Here is a tiny trained network, its code and every weight. The questions are about switching its units off for an input and a class, where a switched-off unit gives its printed mean instead of its output.

import numpy as np


def w(rows, s, z=0):
    codes = np.array(rows[::2]) - 128.0
    scale = np.full(codes.shape[1], s)
    scale[-1] = z or s
    return codes * scale


def norm(h):
    return h / np.sqrt((h * h).mean(-1, keepdims=True) + 1e-5)


def f(y):
    return y / 2 * (1 + np.tanh(0.7978845608 * (y + 0.044715 * y**3)))


def log_softmax(a):
    a = a - a.max(-1, keepdims=True)
    return a - np.log(np.exp(a).sum(-1, keepdims=True))


def net(x, mask):
    res = np.array(x, float).reshape(1, 2) / 4 @ E
    u = 0
    for l in range(2):
        y = f(norm(res) @ A[l][:, :-1].T + A[l][:, -1])
        res = res + np.where(mask[u : u + 13], y, B[l][:, -1]) @ B[l][:, :-1]
        u += 13
    return log_softmax(norm(res)[-1] @ U[:, :-1].T + U[:, -1])


A, B = {}, {}
E = w([
[147,30,147,102,213,248,175,107],'x0',
[51,195,254,30,137,167,118,100],'x1',
],0.0091)
A[0] = w([
[52,144,89,176,236,165,150,78,106],'0.n1',
[171,103,200,135,23,41,117,104,154],'0.n2',
[228,176,100,105,89,112,113,143,67],'0.n3',
[108,124,147,143,90,136,161,93,1],'0.n4',
[170,81,109,160,109,110,96,33,28],'0.n5',
[203,145,67,174,136,161,76,110,156],'0.n6',
[80,126,157,118,101,166,118,161,89],'0.n7',
[79,59,155,182,132,170,174,67,163],'0.n8',
[111,56,127,167,55,254,108,118,103],'0.n9',
[113,167,24,159,130,178,122,113,131],'0.n10',
[112,166,118,177,100,149,144,80,39],'0.n11',
[43,215,177,141,121,201,162,138,139],'0.n12',
[82,117,66,59,144,74,205,167,122],'0.n13',
],0.0071,0.0033)
B[0] = w([
[137,103,128,154,73,75,119,51,167],'0.n1',
[125,1,167,154,124,91,174,41,191],'0.n2',
[66,103,109,73,118,168,83,107,144],'0.n3',
[178,132,136,135,44,171,187,171,106],'0.n4',
[139,165,122,113,224,88,149,98,134],'0.n5',
[64,202,228,64,248,171,80,226,192],'0.n6',
[147,84,98,121,97,118,195,163,151],'0.n7',
[111,110,125,139,48,75,79,99,207],'0.n8',
[74,106,95,135,108,110,74,80,189],'0.n9',
[72,143,101,131,151,142,105,122,157],'0.n10',
[177,139,124,106,176,153,171,51,110],'0.n11',
[74,88,20,166,171,82,169,245,253],'0.n12',
[133,132,91,87,140,158,52,94,126],'0.n13',
],0.0053,0.0055)
A[1] = w([
[180,70,193,120,148,246,149,95,91],'1.n1',
[120,75,106,114,139,117,103,130,134],'1.n2',
[138,63,143,80,49,96,138,137,117],'1.n3',
[79,177,186,77,109,166,159,133,38],'1.n4',
[103,125,167,148,175,121,122,89,120],'1.n5',
[172,245,138,105,39,70,110,121,93],'1.n6',
[139,117,140,145,142,133,135,168,94],'1.n7',
[223,150,53,146,151,149,140,175,4],'1.n8',
[123,171,179,38,115,138,151,168,5],'1.n9',
[181,86,74,173,115,119,81,155,26],'1.n10',
[195,114,125,113,167,205,171,170,125],'1.n11',
[144,88,28,160,105,106,231,147,61],'1.n12',
[78,183,153,82,182,121,60,63,72],'1.n13',
],0.011,0.0027)
B[1] = w([
[187,115,71,98,100,61,88,67,254],'1.n1',
[164,172,160,126,70,91,138,153,210],'1.n2',
[113,134,169,163,163,172,116,169,182],'1.n3',
[170,196,73,164,166,118,188,208,227],'1.n4',
[82,164,162,157,77,118,113,145,167],'1.n5',
[211,35,79,76,132,172,110,33,211],'1.n6',
[181,159,125,77,78,153,118,140,136],'1.n7',
[112,255,114,90,200,114,239,202,175],'1.n8',
[108,171,110,164,211,141,154,165,205],'1.n9',
[79,152,172,75,182,178,204,152,213],'1.n10',
[102,134,128,183,94,77,93,107,179],'1.n11',
[87,143,222,147,81,164,73,112,194],'1.n12',
[102,106,197,191,83,170,112,157,185],'1.n13',
],0.0088,0.0061)
U = w([
[119,201,91,118,216,96,195,230,177],'0',
[170,44,87,92,88,73,98,26,224],'1',
[63,127,247,191,71,143,73,184,147],'2',
[156,135,131,96,97,210,109,147,3],'3',
],0.016,0.0044)

Each question gives the input, the list of numbers given to net, and the class t.
The units are the neurons (one row each of A and B). Each row of codes is followed by its name. A weight is (code - 128) times the scale printed after its matrix; where a second scale follows, it is the last column's (A, B and U).
mask holds one flag per neuron, layer by layer. A switched-off neuron (its flag False) gives its mean, the last column of its row in B, instead of its output. The means were averaged over made-up inputs and are rounded, as every weight is.
A unit's drop is (log p(t) with every unit on - log p(t) with that unit switched off) / (log p(t) with every unit on - log p(t) with every unit switched off).
The circuit of an input: a set's keep is (log p(t) with only the set's units on - log p(t) with every unit switched off) / (log p(t) with every unit on - log p(t) with every unit switched off). Starting from the 12 units with the biggest drops (on a tie, the unit counted first), units are removed one at a time, each time the one whose removal leaves the highest keep (on an exact tie, the one counted first), for as long as the keep stays at least 0.8.
circuit, biggest first: the units of the circuit, biggest drop first
k most important neurons: the k neurons with the biggest drops, biggest first
top k neurons in layer l: the k neurons of layer l with the biggest drops, biggest first
drop of u: that unit's drop, to one decimal
input [3,0], class 2: 2 most important neurons : [0.n8 0.n9]
input [0,2], class 2: 2 most important neurons : [0.n12 1.n12]
input [5,8], class 0: circuit, biggest first : [1.n4]
input [-5,5], class 0: 3 most important neurons : [0.n8 0.n1 1.n4]
input [-1,-3], class 2: 2 most important neurons : [0.n12 0.n6]
input [6,6], class 0: 4 most important neurons : [1.n4 0.n2 1.n6 1.n9]
input [-1,0], class 2: top 2 neurons in layer 1 : [1.n3 1.n6]
input [3,-1], class 2: 2 most important neurons : [0.n9 0.n8]
input [-4,-2], class 1: 2 most important neurons : [0.n12 1.n6]
input [-3,-3], class 2: top 2 neurons in layer 0 : [0.n3 0.n12]
input [7,-2], class 1: drop of 0.n6 : 0.0
input [6,8], class 0: drop of 1.n4 : 1.2
input [0,-1], class 2: drop of 1.n13 : 0.3
input [6,7], class 0: circuit, biggest first : [1.n4]
